Below are the code and all the weights of a small trained network. Each question names an input and a class and asks about switching units off, where a switched-off unit gives its printed mean instead of its output.

import numpy as np


def w(rows, s, z=0):
    codes = np.array(rows[::2]) - 128.0
    scale = np.full(codes.shape[1], s)
    scale[-1] = z or s
    return codes * scale


def f(y):
    return np.maximum(y, 0)


def log_softmax(a):
    a = a - a.max(-1, keepdims=True)
    return a - np.log(np.exp(a).sum(-1, keepdims=True))


def net(x, mask):
    res = np.array(x, float).reshape(1, 6) / 4 @ E
    y = f(res @ A[0][:, :-1].T + A[0][:, -1])
    res = res + np.where(mask, y, B[0][:, -1]) @ B[0][:, :-1]
    return log_softmax(res[-1] @ U[:, :-1].T + U[:, -1])


A, B = {}, {}
E = w([
[180,166,130,172],'x0',
[172,81,194,177],'x1',
[59,128,127,185],'x2',
[126,254,114,131],'x3',
[162,151,67,127],'x4',
[195,116,146,69],'x5',
],0.0095)
A[0] = w([
[91,143,161,127,75],'N1',
[96,155,208,131,17],'N2',
[129,116,201,113,14],'N3',
[99,159,240,91,165],'N4',
[96,112,101,122,28],'N5',
[112,129,43,18,187],'N6',
[139,80,105,125,165],'N7',
[174,139,142,160,66],'N8',
[107,207,161,138,143],'N9',
[148,76,134,184,162],'N10',
[174,145,174,148,63],'N11',
[198,193,101,105,174],'N12',
[116,143,92,70,37],'N13',
[146,71,108,131,116],'N14',
[152,134,115,10,231],'N15',
[98,132,220,71,47],'N16',
[173,135,115,150,98],'N17',
[44,149,145,155,210],'N18',
[16,68,65,55,1],'N19',
[139,142,121,85,165],'N20',
[93,55,139,84,69],'N21',
[125,91,141,116,48],'N22',
],0.012,0.002)
B[0] = w([
[152,117,95,132,152],'N1',
[116,121,74,77,159],'N2',
[146,95,99,148,170],'N3',
[159,52,30,73,186],'N4',
[169,159,125,149,157],'N5',
[156,4,50,78,254],'N6',
[116,156,201,141,181],'N7',
[101,186,118,81,169],'N8',
[114,131,56,151,204],'N9',
[128,116,211,79,209],'N10',
[90,116,93,158,179],'N11',
[76,130,93,138,238],'N12',
[154,91,133,111,183],'N13',
[125,150,207,130,186],'N14',
[140,40,153,141,237],'N15',
[130,46,24,99,174],'N16',
[106,153,106,118,164],'N17',
[182,174,138,93,217],'N18',
[106,183,11,132,249],'N19',
[117,104,124,123,174],'N20',
[132,199,119,161,210],'N21',
[150,157,152,151,164],'N22',
],0.011,0.0082)
U = w([
[142,116,171,134,35],'0',
[154,23,101,63,254],'1',
[93,237,2,128,78],'2',
],0.0081,0.0017)

Each question gives the input, the list of numbers given to net, and the class t.
The units are the neurons (one row each of A and B). Each row of codes is followed by its name. A weight is (code - 128) times the scale printed after its matrix; where a second scale follows, it is the last column's (A, B and U).
mask holds one flag per neuron, in row order. A switched-off neuron (its flag False) gives its mean, the last column of its row in B, instead of its output. The means were averaged over made-up inputs and are rounded, as every weight is.
A unit's drop is (log p(t) with every unit on - log p(t) with that unit switched off) / (log p(t) with every unit on - log p(t) with every unit switched off).
The circuit of an input: a set's keep is (log p(t) with only the set's units on - log p(t) with every unit switched off) / (log p(t) with every unit on - log p(t) with every unit switched off). Starting from the 12 units with the biggest drops (on a tie, the unit counted first), units are removed one at a time, each time the one whose removal leaves the highest keep (on an exact tie, the one counted first), for as long as the keep stays at least 0.8.
circuit, biggest first: the units of the circuit, biggest drop first
top k neurons: the k neurons with the biggest drops, biggest first
drop of u: that unit's drop, to one decimal
input [8,5,-7,3,4,8], class 2: circuit, biggest first => (N12)
input [-7,5,-5,2,1,-6], class 0: circuit, biggest first => (N6, N19)
input [-5,1,-5,6,2,-4], class 1: top 3 neurons => (N19, N21, N6)
input [2,-4,-2,-7,1,-3], class 2: top 2 neurons => (N19, N15)
input [2,7,2,5,3,7], class 2: circuit, biggest first => (N6, N15)
input [-5,0,-4,6,8,-4], class 1: circuit, biggest first => (N6, N19)
input [8,-8,-1,-1,-1,-2], class 1: top 4 neurons => (N19, N21, N6, N8)
input [3,-1,6,-2,0,3], class 0: top 2 neurons => (N6, N19)
input [-7,6,4,1,0,-7], class 2: top 2 neurons => (N6, N15)
input [-5,-2,4,4,8,6], class 1: drop of N6 => 0.1
input [-7,-5,-1,-7,8,-5], class 2: drop of N19 => 2.9
input [-1,0,-8,2,5,-6], class 1: drop of N19 => 0.4
